Here is a tiny trained network, its code and every weight. The questions are about switching its units off for an input and a class, where a switched-off unit gives its printed mean instead of its output.

import numpy as np


def w(rows, s, z=0):
    codes = np.array(rows[::2]) - 128.0
    scale = np.full(codes.shape[1], s)
    scale[-1] = z or s
    return codes * scale


def norm(h):
    return h / np.sqrt((h * h).mean(-1, keepdims=True) + 1e-5)


def f(y):
    return np.maximum(y, 0)


def log_softmax(a):
    a = a - a.max(-1, keepdims=True)
    return a - np.log(np.exp(a).sum(-1, keepdims=True))


def net(x, mask):
    res = np.array(x, float).reshape(1, 5) / 4 @ E
    u = 0
    for l in range(3):
        y = f(norm(res) @ A[l][:, :-1].T + A[l][:, -1])
        res = res + np.where(mask[u : u + 9], y, B[l][:, -1]) @ B[l][:, :-1]
        u += 9
    return log_softmax(norm(res)[-1] @ U[:, :-1].T + U[:, -1])


A, B = {}, {}
E = w([
[50,21,49,228,253,235,101,174,185,230,170],'x0',
[73,109,164,227,184,100,218,235,126,95,193],'x1',
[107,155,155,116,94,168,72,102,107,62,213],'x2',
[217,133,27,102,123,28,46,89,55,106,35],'x3',
[192,226,61,172,8,112,147,202,101,123,74],'x4',
],0.0024)
A[0] = w([
[98,106,175,114,168,173,81,107,140,196,135,171],'L0N1',
[5,81,184,197,219,167,202,196,155,194,170,49],'L0N2',
[143,76,106,88,191,119,102,98,124,170,113,102],'L0N3',
[43,96,191,229,204,111,219,201,112,185,219,147],'L0N4',
[239,135,84,137,102,8,120,172,51,60,87,34],'L0N5',
[134,126,119,63,218,80,130,89,179,85,66,92],'L0N6',
[112,169,164,170,104,121,252,210,119,113,176,19],'L0N7',
[147,98,206,109,150,18,116,98,74,16,151,4],'L0N8',
[254,210,131,75,58,54,162,142,119,65,30,85],'L0N9',
],0.0029,0.0028)
B[0] = w([
[138,113,93,126,197,183,141,128,123,87,124,193],'L0N1',
[96,77,87,212,142,69,227,212,46,103,207,231],'L0N2',
[117,85,120,162,118,163,162,149,163,159,143,160],'L0N3',
[62,114,142,144,208,170,220,165,253,73,189,253],'L0N4',
[136,137,71,143,145,72,53,70,47,34,126,191],'L0N5',
[91,77,165,178,143,139,147,129,122,171,124,154],'L0N6',
[87,76,57,218,96,155,156,191,166,151,114,177],'L0N7',
[89,102,80,123,76,157,237,67,132,79,31,164],'L0N8',
[171,121,221,144,113,56,191,101,41,192,89,238],'L0N9',
],0.0038,0.0044)
A[1] = w([
[150,164,193,51,107,108,140,146,131,154,111,13],'L1N1',
[229,205,130,92,17,85,120,123,113,142,71,138],'L1N2',
[83,149,106,144,71,213,100,134,176,183,123,83],'L1N3',
[209,171,116,102,25,63,127,122,118,114,62,147],'L1N4',
[211,175,131,60,85,87,85,79,127,142,76,120],'L1N5',
[162,252,151,140,42,152,151,221,198,102,119,91],'L1N6',
[92,75,75,182,173,78,158,127,128,56,120,130],'L1N7',
[85,177,207,25,112,142,140,106,174,26,192,50],'L1N8',
[209,211,159,58,76,2,136,124,89,121,85,3],'L1N9',
],0.0042,0.0025)
B[1] = w([
[159,114,64,153,97,77,162,111,124,80,76,152],'L1N1',
[140,96,174,191,149,131,207,112,97,96,164,253],'L1N2',
[175,111,78,83,180,159,103,102,145,146,107,151],'L1N3',
[141,98,148,219,115,95,182,125,70,104,148,250],'L1N4',
[117,80,187,200,139,128,153,125,98,121,152,225],'L1N5',
[65,24,48,164,217,194,152,148,164,158,173,176],'L1N6',
[144,191,136,116,115,121,94,122,90,114,122,235],'L1N7',
[136,255,98,96,102,127,49,83,142,53,157,180],'L1N8',
[209,139,137,111,40,70,118,52,45,108,12,245],'L1N9',
],0.0053,0.0047)
A[2] = w([
[200,59,137,101,90,111,77,75,69,127,113,3],'L2N1',
[236,135,82,181,92,55,167,215,130,232,71,37],'L2N2',
[100,94,216,59,135,160,71,137,133,135,202,13],'L2N3',
[18,192,167,118,35,71,215,230,158,115,102,31],'L2N4',
[45,69,128,179,97,143,221,252,162,127,164,66],'L2N5',
[47,122,177,69,170,184,112,151,170,89,231,56],'L2N6',
[192,130,160,170,139,60,21,156,74,190,71,99],'L2N7',
[155,79,198,200,156,95,222,161,130,208,122,73],'L2N8',
[223,87,77,139,122,167,88,97,115,237,79,133],'L2N9',
],0.0041,0.0019)
B[2] = w([
[132,100,132,195,161,202,185,162,100,148,172,178],'L2N1',
[56,134,237,198,105,126,121,105,95,43,201,166],'L2N2',
[81,118,110,147,90,113,178,170,127,77,176,141],'L2N3',
[104,4,58,110,218,220,113,189,190,186,143,165],'L2N4',
[51,24,76,245,255,191,233,125,122,173,226,254],'L2N5',
[63,133,155,188,98,135,175,169,127,146,203,205],'L2N6',
[148,183,46,89,161,170,148,179,194,118,155,169],'L2N7',
[32,92,194,62,73,96,165,131,160,147,148,212],'L2N8',
[145,111,136,60,137,164,111,180,193,199,97,161],'L2N9',
],0.0046,0.0059)
U = w([
[103,70,241,28,66,48,155,87,208,222,2,30],'0',
[229,153,218,208,23,23,177,24,4,54,35,226],'1',
[228,127,34,28,178,200,9,179,233,241,19,146],'2',
[41,33,118,211,215,194,222,155,173,156,207,175],'3',
[176,236,49,188,162,19,40,235,104,101,101,4],'4',
[59,248,208,52,40,135,54,66,192,34,204,48],'5',
],0.0073,0.0042)

Each question gives the input, the list of numbers given to net, and the class t.
The units are the neurons (one row each of A and B). Each row of codes is followed by its name. A weight is (code - 128) times the scale printed after its matrix; where a second scale follows, it is the last column's (A, B and U).
mask holds one flag per neuron, layer by layer. A switched-off neuron (its flag False) gives its mean, the last column of its row in B, instead of its output. The means were averaged over made-up inputs and are rounded, as every weight is.
A unit's drop is (log p(t) with every unit on - log p(t) with that unit switched off) / (log p(t) with every unit on - log p(t) with every unit switched off).
The circuit of an input: a set's keep is (log p(t) with only the set's units on - log p(t) with every unit switched off) / (log p(t) with every unit on - log p(t) with every unit switched off). Starting from the 12 units with the biggest drops (on a tie, the unit counted first), units are removed one at a time, each time the one whose removal leaves the highest keep (on an exact tie, the one counted first), for as long as the keep stays at least 0.8.
circuit, biggest first: the units of the circuit, biggest drop first
top k neurons: the k neurons with the biggest drops, biggest first
top k neurons in layer l: the k neurons of layer l with the biggest drops, biggest first
drop of u: that unit's drop, to one decimal
input [-1,-2,2,1,-4], class 5: circuit, biggest first	(L2N5 L0N2 L1N4 L1N8)
input [4,1,-6,4,6], class 1: top 2 neurons	(L2N5 L0N4)
input [0,-7,7,-6,3], class 5: circuit, biggest first	(L1N8 L2N5)
input [-1,-6,2,-7,-6], class 5: top 2 neurons	(L1N8 L2N5)
input [-3,2,8,-7,-5], class 5: circuit, biggest first	(L1N8)
input [3,-4,1,5,0], class 2: top 3 neurons in layer 0	(L0N9 L0N3 L0N6)
input [-6,0,7,-8,1], class 5: top 2 neurons	(L1N8 L0N2)
input [-1,8,8,5,-7], class 5: top 2 neurons in layer 1	(L1N8 L1N7)
input [2,-8,4,4,-6], class 2: top 3 neurons	(L2N5 L1N2 L2N9)
input [-1,4,6,6,-5], class 1: top 2 neurons in layer 0	(L0N8 L0N4)
input [5,2,-1,7,7], class 1: top 2 neurons	(L0N4 L2N5)
input [8,-6,7,8,-8], class 2: top 2 neurons in layer 2	(L2N5 L2N9)
input [-7,-6,-7,-6,-7], class 1: drop of L0N4	0.8
input [8,-7,-7,-3,8], class 2: top neuron	(L1N3)
input [7,-5,-1,1,8], class 2: drop of L0N9	0.6
input [-6,-6,-2,-6,0], class 1: drop of L2N2	0.0
input [-1,3,7,2,-2], class 5: drop of L1N9	0.1
